Below are the code and all the weights of a small trained network. Each question names an input and a class and asks about switching units off, where a switched-off unit gives its printed mean instead of its output.

import numpy as np


def w(rows, s, z=0):
    codes = np.array(rows[::2]) - 128.0
    scale = np.full(codes.shape[1], s)
    scale[-1] = z or s
    return codes * scale


def norm(h):
    return h / np.sqrt((h * h).mean(-1, keepdims=True) + 1e-5)


def f(y):
    return np.maximum(y, 0)


def log_softmax(a):
    a = a - a.max(-1, keepdims=True)
    return a - np.log(np.exp(a).sum(-1, keepdims=True))


def net(x, mask):
    res = np.array(x, float).reshape(1, 2) / 4 @ E
    u = 0
    for l in range(4):
        y = f(norm(res) @ A[l][:, :-1].T + A[l][:, -1])
        res = res + np.where(mask[u : u + 4], y, B[l][:, -1]) @ B[l][:, :-1]
        u += 4
    return log_softmax(norm(res)[-1] @ U[:, :-1].T + U[:, -1])


A, B = {}, {}
E = w([
[206,222,174,69,133,168,128,168,154],'x0',
[47,122,136,192,254,22,77,150,223],'x1',
],0.0098)
A[0] = w([
[70,116,169,254,224,54,61,156,124,21],'0.n1',
[135,175,126,120,167,189,219,67,110,11],'0.n2',
[156,238,222,103,158,108,57,223,192,2],'0.n3',
[187,164,193,79,9,162,112,89,153,57],'0.n4',
],0.0062,0.0035)
B[0] = w([
[97,106,153,120,170,151,32,67,38,254],'0.n1',
[111,190,165,170,147,162,166,102,108,150],'0.n2',
[157,107,93,137,52,135,117,255,204,210],'0.n3',
[170,180,200,222,155,116,57,68,49,222],'0.n4',
],0.0094,0.0075)
A[1] = w([
[144,158,129,230,144,148,188,88,79,155],'1.n1',
[66,149,209,126,95,151,158,161,175,253],'1.n2',
[185,190,140,2,153,187,208,138,55,39],'1.n3',
[134,91,149,80,139,85,166,138,124,25],'1.n4',
],0.0066,0.0017)
B[1] = w([
[132,94,96,69,110,141,187,95,136,253],'1.n1',
[36,145,104,82,132,189,123,165,116,160],'1.n2',
[157,95,255,172,177,127,31,91,68,210],'1.n3',
[213,96,111,170,128,122,129,107,154,128],'1.n4',
],0.0075,0.0049)
A[2] = w([
[33,51,126,214,194,126,119,90,104,114],'2.n1',
[228,155,154,94,174,96,144,232,254,7],'2.n2',
[108,90,59,169,54,118,216,124,172,109],'2.n3',
[20,117,102,104,202,44,63,97,153,105],'2.n4',
],0.0073,0.0017)
B[2] = w([
[137,42,82,133,225,60,56,99,231,254],'2.n1',
[62,169,111,118,106,255,137,203,167,180],'2.n2',
[122,183,142,24,104,91,194,155,178,151],'2.n3',
[165,142,218,249,135,90,113,63,114,252],'2.n4',
],0.0089,0.0084)
A[3] = w([
[116,143,128,99,113,157,130,207,149,89],'3.n1',
[151,93,54,137,116,94,125,98,160,71],'3.n2',
[114,91,85,4,112,109,197,181,139,61],'3.n3',
[118,158,120,144,112,98,152,114,136,2],'3.n4',
],0.011,0.0028)
B[3] = w([
[118,172,146,80,181,146,120,161,171,252],'3.n1',
[82,134,116,79,136,148,174,146,126,246],'3.n2',
[1,127,102,91,139,129,142,163,69,241],'3.n3',
[79,141,170,149,152,105,151,58,167,128],'3.n4',
],0.012,0.0032)
U = w([
[91,96,132,214,196,81,66,79,163,183],'0',
[159,162,86,126,109,79,176,139,164,2],'1',
[102,212,144,105,139,203,111,245,188,171],'2',
[145,167,67,134,120,82,159,149,138,2],'3',
[196,144,172,146,84,190,130,62,47,182],'4',
[9,109,71,39,99,142,204,125,94,114],'5',
[121,108,62,92,158,86,193,122,200,52],'6',
],0.014,0.0063)

Each question gives the input, the list of numbers given to net, and the class t.
The units are the neurons (one row each of A and B). Each row of codes is followed by its name. A weight is (code - 128) times the scale printed after its matrix; where a second scale follows, it is the last column's (A, B and U).
mask holds one flag per neuron, layer by layer. A switched-off neuron (its flag False) gives its mean, the last column of its row in B, instead of its output. The means were averaged over made-up inputs and are rounded, as every weight is.
A unit's drop is (log p(t) with every unit on - log p(t) with that unit switched off) / (log p(t) with every unit on - log p(t) with every unit switched off).
The circuit of an input: a set's keep is (log p(t) with only the set's units on - log p(t) with every unit switched off) / (log p(t) with every unit on - log p(t) with every unit switched off). Starting from the 12 units with the biggest drops (on a tie, the unit counted first), units are removed one at a time, each time the one whose removal leaves the highest keep (on an exact tie, the one counted first), for as long as the keep stays at least 0.8.
circuit, biggest first: the units of the circuit, biggest drop first
unit that matters most: the unit with the biggest drop
top k neurons: the k neurons with the biggest drops, biggest first
top k neurons in layer l: the k neurons of layer l with the biggest drops, biggest first
drop of u: that unit's drop, to one decimal
input [-7,-7], class 5: unit that matters most => 2.n4
input [5,8], class 2: circuit, biggest first => (0.n3; 2.n2)
input [-6,-6], class 5: top 2 neurons => (2.n4; 0.n1)
input [-2,-3], class 4: top 2 neurons => (0.n3; 2.n1)
input [5,7], class 2: top 3 neurons => (0.n3; 2.n2; 0.n4)
input [4,6], class 2: top 2 neurons => (0.n3; 2.n2)
input [-1,-2], class 4: top 2 neurons => (2.n1; 0.n1)
input [-5,-5], class 5: top 3 neurons => (2.n4; 0.n1; 2.n3)
input [-2,-2], class 5: circuit, biggest first => (2.n4; 0.n1)
input [4,4], class 2: drop of 0.n3 => 1.4
input [-8,-7], class 5: drop of 2.n4 => 0.2
input [-6,-5], class 5: drop of 0.n1 => 0.0
input [6,7], class 2: drop of 0.n3 => 1.3
input [7,7], class 2: top neuron in layer 0 => (0.n3)
